Facts:
flipumik Λ grotrolok
sizo Λ trutros, neplar, siplogre, raritre
skostil Λ grotrolok
topum Λ siplogre
briplar Λ bavun, topum, peflek
brugrek Λ stukek, drodrak
skaplik Λ trutros
vastik Λ daplo, vekal, dudul
lonu Λ sudra, supel, raritre
sudra Λ skidi, grotrolok
plotol Λ siplogre
tugrobi Λ daplo, diskar, tatri
suplek Λ dudul, siplogre
veskim Λ skidi
nitrel Λ viplokur
trevir Λ topum
kini Λ veskim
padrele Λ stukek, moklak, siplogre
mizofar Λ vastik, raritre
skidi Λ vekal, siplogre
flaso Λ veskim
rugros Λ skostil, siplogre
raritre Λ klesugek
treklobrem Λ flaso
vekal Λ siplogre
trutros Λ grases, sitron
funi Λ sudra
godo Λ vekal, drufli
buvo Λ zistimer, skaplik
dasan Λ nestum, siplogre
tibir Λ klesugek, rugros
fezil Λ vekal, siplogre, tatri
trimon Λ briplar, keto
ligan Λ siplogre
grale Λ drodrak, sitron
vizom Λ peflek
trenuk Λ bavun, klesugek
grofa Λ veskim, vekal, supel, stutro
viplokur Λ vekal
klesugek Λ siplogre
trabu Λ stukek, viplokur
drunura Λ stukek, peflek
klebol Λ klesugek, raritre
flasti Λ sudra
bugok Λ klesugek
bizas Λ skostil, peflek, siplogre
mizenor Λ suplek, nasok
nunu Λ topum, klesugek
bavun Λ vekal, moklak, siplogre
zival Λ viplokur, vekal, dudul, siplogre
stukek Λ klesugek, siplogre
traskon Λ veskim, viplokur, nitrel, siplogre
diskar Λ grale, klesugek, grotrolok
drodrak Λ viplokur, siplogre
skudrom Λ topum, siplogre
pigren Λ klesugek
vetraskir Λ mizenor
stunim Λ siplogre
rutros Λ bavun, viplokur, siplogre
zogra Λ godo
batrutrek Λ topum, peflek, zival
vatre Λ grotrolok
keto Λ klebol, vekal
peflek Λ vekal, siplogre
dudul Λ siplogre
brezes Λ viplokur
sitron Λ viplokur
[flipumik, plotol, nitrel, trifebrun, mapledrus, funi, buvo, dasan, fezil, trimon, klesugek, gramesa, talim, brodrozer, tefli] μ e
[sizo, brugrek, skiplor, stagik, migan, zigra, zistimer] μ f
[skostil, katreklo, topum, steskan, vastik, tugrobi, veskim, butrar, trevir, palas, padrele, flaso, rugros, treklobrem, trutros, gefi, stutro, stiram, grale, siplogre, trenuk, paflos, grofa, viplokur, flasti, bugok, guflin, bizas, nunu, nestum, zival, stukek, diskar, drodrak, skudrom, stino, pigren, vuskaster, soskapli, vetraskir, kekle, batrutrek, vatre, peflek, moklak] μ a
[gozu, briplar, kogri, klifestok, flavo, neplar, tibir, troso, sapa, daplo, mizenor, plesen, rutros, dudul] μ d
[nasok, skaplik, lonu, suplek, grotrolok, kini, bromum, raritre, vekal, vobil, grases, tedus, stipleles, trabu, drunura, geva, katik, traskon, drufli, niden, zogra, keto, fedruflom, truvin, brezes, sitron] μ c
[sudra, tatri, rapa, mizofar, skidi, supel, soklel, godo, fugivar, ligan, pagrekla, vizom, klebol, bavun, klebrer, stunim, ledogrol, ditrek, nidomir] μ b
ψ 406 <- flipumik, sizo, skostil, gozu, briplar, brugrek, kogri, vastik, lonu, skiplor, sudra, plotol, klifestok, tugrobi, veskim, nitrel, butrar, flavo, trevir, palas, kini, bromum, padrele, skidi, flaso, supel, rugros, trifebrun, raritre, treklobrem, neplar, vekal, trutros, soklel, godo, vobil, dasan, grases, fezil, stutro, troso, trimon, ligan, migan, pagrekla, siplogre, trenuk, paflos, stipleles, grofa, viplokur, klesugek, daplo, klebol, gramesa, geva, talim, guflin, bizas, mizenor, katik, bavun, klebrer, stukek, traskon, drufli, diskar, stino, pigren, vuskaster, vetraskir, stunim, niden, kekle, rutros, ledogrol, zogra, batrutrek, keto, peflek, brodrozer, dudul, sitron, moklak, nidomir
ψ 319 <- katreklo, topum, nasok, skaplik, steskan, suplek, grotrolok, stagik, tatri, rapa, mizofar, mapledrus, funi, gefi, buvo, tibir, fugivar, tedus, stiram, grale, vizom, trabu, sapa, drunura, zigra, zistimer, flasti, bugok, plesen, nunu, nestum, zival, drodrak, skudrom, soskapli, ditrek, vatre, fedruflom, truvin, brezes, tefli
{flipumik, sizo, skostil, brugrek, skaplik, vastik, klifestok, tugrobi, suplek, grotrolok, nitrel, tatri, kini, bromum, padrele, trifebrun, vekal, buvo, tibir, tedus, migan, stiram, grale, pagrekla, trenuk, klesugek, trabu, sapa, daplo, drunura, zigra, flasti, guflin, mizenor, zival, diskar, drodrak, skudrom, zogra} η g
{katreklo, briplar, stagik, palas, rapa, skidi, neplar, vobil, dasan, bizas, plesen, nestum, traskon, peflek, fedruflom, brodrozer, sitron, moklak, nidomir} η i
{gozu, plotol, trevir, soklel, fezil, stutro, bugok, stukek, soskapli, stunim, kekle, truvin} η k
{topum, flavo, flaso, supel, funi, gefi, paflos, stipleles, viplokur, klebol, zistimer, nunu, bavun, drufli, vatre, dudul} η l
{nasok, skiplor, veskim, raritre, mapledrus, godo, grases, fugivar, troso, trimon, siplogre, grofa, gramesa, geva, klebrer, stino, pigren, vetraskir, brezes} η h
{steskan, kogri, lonu, butrar, rugros, trutros, niden, ledogrol, ditrek, tefli} η j
{sudra, mizofar, treklobrem, ligan, vizom, talim, katik, vuskaster, rutros, batrutrek, keto} η m

Known rows:
[7 -14 -20 -3 21 -15 -5 11 3 -18 13 0 -22 14 19 19 -10 -16 6 15 4 -1 8 -18 -16 -4 13 -13 29 13 -1 -12 -14 13 -24 8 -13 -13 11 11 5 -8 0 -11 18 -5 13 15 16 5]: stipleles
[15 -16 -20 -2 -7 -10 15 -3 11 3 28 -9 1 15 -12 10 -5 8 -28 13 28 -23 -12 4 -2 -2 8 -20 18 14 -2 -10 -23 12 -6 -11 3 -6 -10 3 -11 3 -5 -15 7 -1 23 17 4 -12]: klesugek
[4 -18 -29 -12 -4 6 -4 0 17 -22 16 -7 -3 -4 -5 25 -25 -2 -24 10 -2 -11 -21 6 -2 -23 7 -5 16 17 -2 3 -31 16 -19 -5 -27 16 -4 -6 -30 -3 23 -9 -11 6 27 15 12 6]: vetraskir
[-6 -22 -40 -19 17 7 25 3 -8 -1 -6 -9 -14 -21 4 6 -26 -14 -1 3 3 -20 6 -20 -16 -33 -5 18 13 13 15 -3 -26 24 -25 -14 17 18 1 -3 -37 7 18 4 -16 -7 19 10 7 -1]: nestum
[9 -19 -20 -19 1 -4 12 -1 12 5 9 -6 -2 10 -17 5 -22 9 -26 21 23 -2 -7 5 3 -7 11 -22 14 12 -9 -8 -16 18 -7 -11 -43 -8 -7 -4 -12 7 5 -11 -14 0 27 15 14 5]: trimon
[-5 -10 -35 -25 18 6 7 -6 -12 -26 7 -1 -5 -20 -8 23 -24 -22 -24 1 0 -8 0 -13 -11 -17 -1 0 23 18 -5 -5 -26 22 -23 -10 25 14 8 -5 -26 -1 16 -3 -13 -13 29 9 6 -3]: moklak
[3 -12 -15 -19 10 -18 11 -7 1 -2 22 -4 -12 -15 -13 12 -26 -13 -18 8 8 2 3 -8 1 -9 6 -19 16 13 -8 -12 -19 24 -10 -8 -21 -4 1 -6 -26 2 17 -7 -13 -7 26 14 13 8]: rutros
[0 -33 -24 -2 -1 -16 26 6 2 6 7 -15 -19 -11 4 17 -22 -2 -4 3 11 -19 1 -15 -11 -24 -5 15 11 18 19 -4 -34 28 -24 -15 2 11 -10 0 -35 2 19 10 0 4 24 15 5 -5]: bugok
[17 -19 -13 -3 4 -26 0 14 21 19 29 -13 -11 18 6 4 -1 10 -22 24 29 -6 -19 6 -3 -1 14 -19 20 13 12 -8 -17 7 -13 8 -30 -28 -4 6 4 3 -15 -14 13 3 9 18 14 -2]: pagrekla
[11 -20 -33 -8 -8 -22 8 9 15 -10 31 -10 -9 12 7 24 -9 -1 -27 15 21 -20 -22 8 -2 -9 7 -21 16 16 0 0 -31 12 -19 -6 -26 -9 -7 0 -14 -5 3 -14 2 1 27 18 13 -10]: klifestok
[10 -10 -6 -21 18 -22 3 2 7 23 20 -5 -10 2 -12 -9 -16 -13 -7 15 21 -1 6 -3 -2 -4 12 -21 23 8 8 -19 -12 22 -6 5 -17 -24 5 -5 -6 9 -2 -10 -9 -12 18 16 11 16]: ligan
[1 -13 -29 -16 0 -12 10 0 4 -24 25 -6 -10 -12 -2 31 -21 -17 -26 3 3 -14 -12 -6 -11 -10 1 -8 18 20 -5 -5 -30 22 -23 -10 21 10 0 -1 -30 -9 13 -12 -4 3 28 15 6 -12]: stutro
[0 -30 -26 -7 10 -6 26 5 -6 10 -6 -11 -22 -13 2 12 -24 -2 -4 9 6 -17 6 -19 -13 -31 -4 22 9 15 14 -4 -32 26 -26 -16 10 10 -9 3 -37 3 19 13 -1 -6 22 12 9 -12]: nunu
[4 -11 -26 -20 13 1 11 -4 -5 -27 16 -1 -15 -14 -6 27 -26 -15 -22 10 1 -12 2 -7 -10 -12 1 -9 21 20 -8 -5 -33 21 -25 -8 17 14 3 1 -26 -9 16 -5 -2 -8 29 13 8 -14]: flaso
[11 -15 -33 -26 6 -22 12 1 -3 -5 32 -12 -13 -5 9 25 -10 -16 -22 5 7 -6 -9 3 -4 -7 2 -22 22 15 -1 -4 -21 25 -17 -5 -9 -12 3 -3 -24 0 0 -10 -7 0 24 15 14 4]: kogri
[-3 -14 -35 -7 -2 11 6 -2 23 -21 20 -6 -2 2 -13 25 -21 -4 -24 4 2 -22 -22 0 -8 -21 7 -5 13 19 3 -3 -31 17 -16 -14 -2 18 -1 -3 -23 -8 18 -10 -17 3 27 12 5 4]: veskim
[16 -15 -11 4 17 -22 3 4 9 16 23 -6 -11 12 -5 -6 -10 -7 -15 25 26 -1 2 -2 -2 -3 12 -20 24 10 8 -18 -15 17 -7 3 -8 -25 -3 0 1 9 -4 -11 10 -10 18 17 9 3]: stunim
[4 -23 -15 22 13 9 -6 6 24 -6 6 0 -1 13 0 15 -1 -3 2 17 4 -5 -4 -17 -14 -2 15 -16 23 14 6 -12 -14 12 -7 10 -22 9 8 10 3 -5 -2 -14 -2 6 15 15 5 16]: raritre
[5 -13 -35 -21 3 -18 9 4 1 -22 30 -11 -15 -10 7 35 -17 -17 -24 3 5 -12 -14 4 -7 -11 0 -13 20 19 0 3 -33 19 -25 -2 -1 6 2 -3 -23 -8 17 -6 -6 5 27 14 11 -9]: kekle
[14 -12 -18 5 24 -4 -7 5 -3 -18 8 0 -16 13 6 11 -3 -12 1 17 4 -1 6 -19 -16 -6 13 -17 28 12 2 -16 -15 11 -20 11 2 -5 10 14 0 -3 2 -12 18 -6 17 16 8 0]: drufli

Rows:
No name comes twice in this set of rows, the named rows included.
[5 -35 -24 33 0 -12 4 20 22 10 16 -15 -19 14 21 17 5 3 8 15 14 -18 -1 -20 -15 -11 8 -2 15 13 31 -5 -18 13 -24 10 -31 -16 -5 14 -24 2 -5 -10 22 9 -1 20 12 9] => tedus
[1 -15 -22 7 8 -6 -5 18 38 6 21 -10 -9 4 6 24 -18 -16 -15 12 7 -5 -33 4 -12 -20 12 -1 20 18 18 1 -18 7 -19 5 -19 10 4 1 3 -9 14 -8 -5 7 23 13 11 14] => skiplor
[9 -20 -12 28 6 -1 -4 1 33 -31 25 -5 1 13 10 23 8 0 -7 12 17 -13 -8 -14 -14 -4 15 -17 25 15 14 -15 -18 9 -10 11 2 -1 -3 17 -6 -1 -11 -14 28 8 20 19 3 8] => vekal
[4 -31 -25 -19 14 -20 30 12 -8 29 -4 -10 -22 4 -1 -11 -25 8 -6 10 27 -17 6 -18 -11 -5 -3 -8 10 11 16 -14 -23 30 -21 -20 -3 2 -6 1 -23 5 -1 4 -3 -8 6 14 11 -12] => funi
[16 -24 -15 14 10 -20 -1 9 9 5 17 -3 -20 8 8 17 0 -16 5 18 3 -1 4 -12 -14 -2 12 -21 21 16 7 -16 -13 24 -10 10 -30 -11 9 10 -6 -8 -1 -10 23 7 22 20 10 17] => lonu
[-1 -33 -21 12 -5 -30 24 18 3 21 22 -15 -16 15 1 12 -8 4 -16 30 30 -20 -1 -8 0 -27 -3 -19 9 15 19 -1 -25 22 -13 -20 -40 -27 -12 6 -33 3 -11 -12 10 8 0 14 12 -12] => buvo
[-3 -10 -18 -1 22 -3 -5 4 2 -16 2 2 -14 1 3 7 -6 -30 7 16 -1 1 12 -21 -13 -10 8 -16 30 12 3 -15 -11 15 -9 9 -11 2 12 10 -2 -6 0 -12 -8 -4 12 10 9 14] => sitron
[-8 -22 -30 -8 23 -11 5 20 -6 27 -4 -15 -25 -18 14 -1 -24 -30 8 4 5 -1 0 -19 -16 -30 -3 22 15 14 34 -1 -20 20 -25 -1 14 13 10 0 -23 3 13 9 -10 -4 2 10 10 13] => stagik
[13 -20 -23 7 14 -19 -7 10 5 -18 27 -8 -19 11 18 26 7 -20 1 6 4 -3 -1 -10 -14 -2 12 -21 28 12 12 -11 -12 18 -18 9 -20 -18 10 4 -4 -4 -7 -13 11 7 18 20 15 18] => niden
[4 -33 -26 16 -13 -13 29 11 12 18 12 -16 -13 9 9 22 -21 6 -14 11 11 -28 -16 -12 -14 -19 -3 13 10 20 30 0 -37 25 -23 -18 -17 12 -10 5 -37 -6 15 4 14 9 28 17 7 -10] => flasti
[2 -34 -35 4 -10 -15 24 15 9 -12 24 -17 -15 9 16 29 -17 2 -13 4 14 -34 -19 -3 -9 -30 -4 13 8 19 23 1 -35 17 -26 -11 -15 4 -11 -2 -33 -2 14 -4 -1 7 21 17 9 -10] => stiram
[9 -22 -34 -9 -8 -20 7 7 20 -26 32 -14 -10 9 4 27 -17 -10 -27 11 7 -23 -25 11 -5 -14 5 -11 18 20 -5 4 -36 14 -24 -7 -15 8 -8 -1 -24 -10 14 -11 1 6 28 18 10 -10] => guflin

The same nodes again, as new rows of numbers:
Known rows:
[27 -4 0 1 41 9 1 5 20 15 14 5 1]: fugivar
[14 0 12 -6 15 10 10 -5 8 16 0 11 -2]: skudrom
[42 23 7 8 28 7 -14 11 9 15 0 -6 2]: trutros
[16 4 4 6 21 17 -12 2 1 2 4 15 14]: sitron
[23 0 -17 -15 32 14 -13 -1 38 8 10 20 7]: sizo
[33 7 1 3 30 -4 -21 8 3 8 4 6 20]: raritre
[18 -10 -7 -13 33 3 4 -3 23 15 12 14 4]: mizofar
[6 -2 12 6 16 22 8 -2 7 18 0 9 -4]: nestum
[39 5 -16 -4 43 10 -15 4 34 11 13 10 7]: skiplor
[11 3 19 -4 11 9 14 -6 0 26 -4 14 -4]: tibir
[15 -11 -11 -5 40 19 3 -2 28 11 16 13 0]: zigra
[40 15 10 9 35 -2 -18 15 -3 0 10 -1 12]: niden
[40 15 3 4 26 7 -15 1 11 21 -3 7 9]: veskim
[9 -10 11 -5 21 5 3 3 0 -1 9 8 10]: drunura
[35 8 4 5 34 4 -14 7 -5 2 6 9 15]: stipleles
[17 4 5 4 24 17 -9 0 -3 1 5 20 11]: vobil
[27 3 13 4 28 6 8 2 1 19 7 3 -1]: gefi
[31 15 9 5 16 15 -3 -9 0 30 -12 15 4]: daplo
[41 9 -15 -4 44 13 -14 4 34 15 11 12 2]: gramesa
[25 10 4 -8 20 9 -6 -7 13 21 -2 24 6]: diskar

Rows:
No name comes twice in this set of rows, the named rows included.
[7 -6 1 -1 30 22 6 -2 21 13 12 15 -5] => rapa
[12 3 4 -5 17 11 -8 2 3 -4 6 18 10] => traskon
[21 -4 -5 -9 37 4 -6 6 35 15 16 10 2] => funi
[25 -6 -9 0 45 13 -4 5 32 12 20 -1 3] => zistimer
[21 11 6 3 21 23 -3 -3 5 18 -4 23 0] => palas
[43 18 -1 2 40 7 -16 15 25 10 11 2 3] => ledogrol
[37 9 -13 -11 39 8 -15 8 39 12 9 10 5] => trimon
[36 8 -10 -3 38 8 -19 4 26 18 6 8 13] => supel
[37 16 7 -9 19 5 2 -9 1 24 -12 14 2] => rutros
[29 4 -8 -5 39 18 -9 -3 23 14 7 22 4] => pagrekla
[19 -6 9 3 26 0 -2 7 -3 0 11 -4 8] => brezes
[15 -9 -6 -1 30 12 -2 -4 26 18 10 9 7] => tatri
[35 2 -3 -1 35 7 -9 -4 -6 7 5 18 18] => katik
[39 20 9 1 25 0 -14 12 13 16 -1 3 5] => rugros
[32 2 -15 -10 35 5 -15 -4 28 20 7 23 16] => sudra

